Each row has a name. Each question is about the rows just above it.

[121 135 114  95 133]  (83)
[104 129 124 124  96]  (97)
[207 142 140 131 209]  (12)
[133  94 107 128 163]  (114)
Right after [114] comes  [95]
The entry that follows [107]:  [128]
Right after [129] comes  [124]

[119 125 117 108] -> (3)
[134 114 142 105] -> (34)
[115 136 120 103] -> (158)
[145 113 141 110] -> (92)
[ 73 149  98 112] -> (19)
[ 53 166 165 132] -> (139)
[115 125 119 103] -> (79)
What comes right after [142] in the named rows?  [105]
What comes right after [117] in the named rows?  [108]
What comes right after [120] in the named rows?  [103]
Right after [166] comes  [165]

[128 127 112 128 191  98 166 112 136 195  64 105 111 113 150 153]  (50)
[149 122 142 109  54 111  99 125 117  70 133 142 132 160 117 107]  (87)
[128 127 112 128 191 130 166 114 136 195 141 108 136 113 150 153]  (56)
[152 122 139 109  65 114 110 119 125  98 147 133 133 152 132 112]  (86)
[144 119 128 108 104 116 113 119 104  70 112 143 140 168 103 122]  (113)
Whose row is [152 122 139 109  65 114 110 119 125  98 147 133 133 152 132 112]?  (86)
The entry that follows [143]:  [140]
The entry that follows [149]:  [122]
Right after [99] comes  [125]
The entry that follows [65]:  [114]

[129 142 101  99 102] : (124)
[123  64 123 137 125] : (9)
[106 160 109 126  85] : (95)
[124  66 122 135 126] : (43)
[100 127 112  67  83] : (146)
[128 100 113 144 115] : (152)
[101 130 111 140  83] : (52)
What comes right after [127] in the named rows?  [112]
What comes right after [66] in the named rows?  [122]
Right after [135] comes  [126]
The entry that follows [144]:  [115]

[142 133 130 121 114 132 123 126 110 150 138 140 136 119 161 139 126 140
 124 130 126 132 114 140 120 136  96 102 133 126 119 137 101 141 108 136
 117 146 133 101 102 141 135 155 113 115 142] : (2)
[129 130 143 127 161 110 124 123 132 124 130 107 135 119 115 126 106 100
 119 127 150 132 150  95 135 147 142 124 138 147 140 102 150  93 144 129
 133 119 102 153 142 106 122 100 134 130 118] : (47)
[ 94  90  72 141 136 118  55 108  65 151 167 170 148  76 105 104 176 168
 126 177 103 173 200 165 160 160 135 107 106 147 138 124 105 119  90 120
 173 137 113 113  97 167 113 153 103 120 123] : (104)
Right after [121] comes  [114]
What comes right after [93] in the named rows?  [144]
Right after [200] comes  [165]

[132 131 127 116 136 127 161  96 100 160 170 169  76 152 102 170 105 149]  (126)
[139 133  99 132 154 136 150  61 110 163 113  95 109 152 135 157 147 143]  (164)
[138 131 127 116 136 127 161  96 100 160 143 169  76 158 102 155 105 149]  (156)
[131 133 127 117 133 126 161 100 100 152 143 171  74 156 104 169 103 149]  (130)
[138 131 127 116 136 127 161  96 100 160 143 169  76 152 102 155 105 149]  (13)
[138 130 102 134 151 134 150  60 109 165 115  99 105 156 117 154 146 145]  (112)
[138 128 103 105 150 134 153  60 109 166 116 100 104 156 117 152 145 146]  (120)
The entry that follows [163]:  [113]
Right after [95] comes  [109]
What comes right after [171] in the named rows?  [74]
What comes right after [128] in the named rows?  [103]
The entry that follows [115]:  [99]
What comes right after [153] in the named rows?  [60]

[122 140 139 128] -> (39)
[113 141 127 127] -> (8)
[113 141 186 127] -> (54)
Right after [139] comes  [128]
What comes right after [122] in the named rows?  [140]

[108 119 128 108 107  69 121 177] = (109)
[128 115 123 196 129 121 135  83] = (186)
[108 123 129  86 106  71 121 194] = (116)
[ 96 110 161 100  92  72 117 180] = (31)
[126 119 127  61 102  77 119 198] = (150)
[132 122 126 173 133 116 130 131] = (128)
[135 123 126 172 137 149 139  90] = (75)
[132 122 126 182 133 116 136 100] = (160)
[ 88 126 130  88 123 160 132 150] = (30)
Right after [160] comes  [132]
The entry that follows [72]:  [117]
The entry that follows [71]:  [121]
The row with [108 123 129  86 106  71 121 194] is  (116)
Right after [172] comes  [137]
The entry that follows [127]:  [61]

[173 146 135  76 133 146 210] = (69)
[134  88 130  69 147 168 164] = (80)
[197 129  86 109 175 105  73] = (29)
The entry that follows [175]:  [105]
Right after [135] comes  [76]
The entry that follows [147]:  [168]
The entry that follows [129]:  [86]
What comes right after [130] in the named rows?  [69]
What comes right after [173] in the named rows?  [146]

[104 129 114 101] = (76)
[134 155 150 163] = (153)
[118 121 130 154] = (49)
[110 125 123 134] = (157)
[191 136 137 158] = (72)
[119 113 176 133] = (67)
The entry that follows [129]:  [114]
The entry that follows [130]:  [154]

[113 136 147 100 123 179 155 167 106 103 177 124 168 117 121 157  77 133] : (183)
[129 127 148  76 132 192 164 181 100 117 135 138 145 119  96 146  86 129] : (148)
[118 131 141  96 124 184 148 172 102 105 176 133 165 119 117 156  80 133] : (135)
[123 126 138  86 123 197 132 179  94 101 178 146 151 123 113 153  85 130] : (159)
[116 131 155  84 124 200 133 164  88  87 182 136 135 121 127 153  80 120] : (121)
[119 131 161  78 128 200 136 163  88  91 179 133 129 120 121 150  80 116] : (162)
[124 124 137  84 122 199 128 182  93 101 179 149 149 171 111 152  87 131] : (166)
[123 127 142  85 125 194 138 177  96 104 176 141 152 121 111 152  84 130] : (85)
[126 128 152  77 130 194 141 175  96 108 173 136 141 119 105 148  83 124] : (51)
The row with [124 124 137  84 122 199 128 182  93 101 179 149 149 171 111 152  87 131] is  (166)
Right after [172] comes  [102]
Right after [94] comes  [101]
Right after [163] comes  [88]

[160 144 136 116 190 138] : (123)
[141 144 136 116 190 138] : (4)
[100 144 136 116 190 138] : (21)
What comes right after [160] in the named rows?  [144]
Right after [141] comes  [144]

[130 126 130 123 129 129 126 130]  (17)
[133 139 111 139  97 100 141 118]  (103)
[152 106 154  60 156 141  92 156]  (46)
[129 128 128 128 125 128 128 129]  (58)
[155 127 131 126 132 128 127 130]  (143)
[129 127 129 124 130 129 125 130]  (98)
[132 125 133 119 127 129 123 132]  (65)
Which row holds [129 127 129 124 130 129 125 130]?  (98)
Right after [152] comes  [106]
Whose row is [133 139 111 139  97 100 141 118]?  (103)

[118 178 154 116 129 126 127 124 120 133]  (91)
[120 120 182 106 168 178 151 132 172 140]  (84)
[116 117 146 118 106 103 125 127  88 124]  (71)
[118 167 168 111 147 146 133 123 142 139]  (68)
[118 178 154 142 129 126 127 124 120 133]  (131)
[142 127  78 152 127 105  91 122 136 153]  (77)
[108 161 188  98 121 179 164 133 103 115]  (36)
[109 200 181 102 124 130 142 127 105 127]  (169)
[118 178 154 116 129 178 127 124 120 133]  (173)
What comes right after [91] in the named rows?  [122]
The entry that follows [78]:  [152]
What comes right after [117] in the named rows?  [146]
Where do [118 178 154 116 129 178 127 124 120 133] appear?  (173)

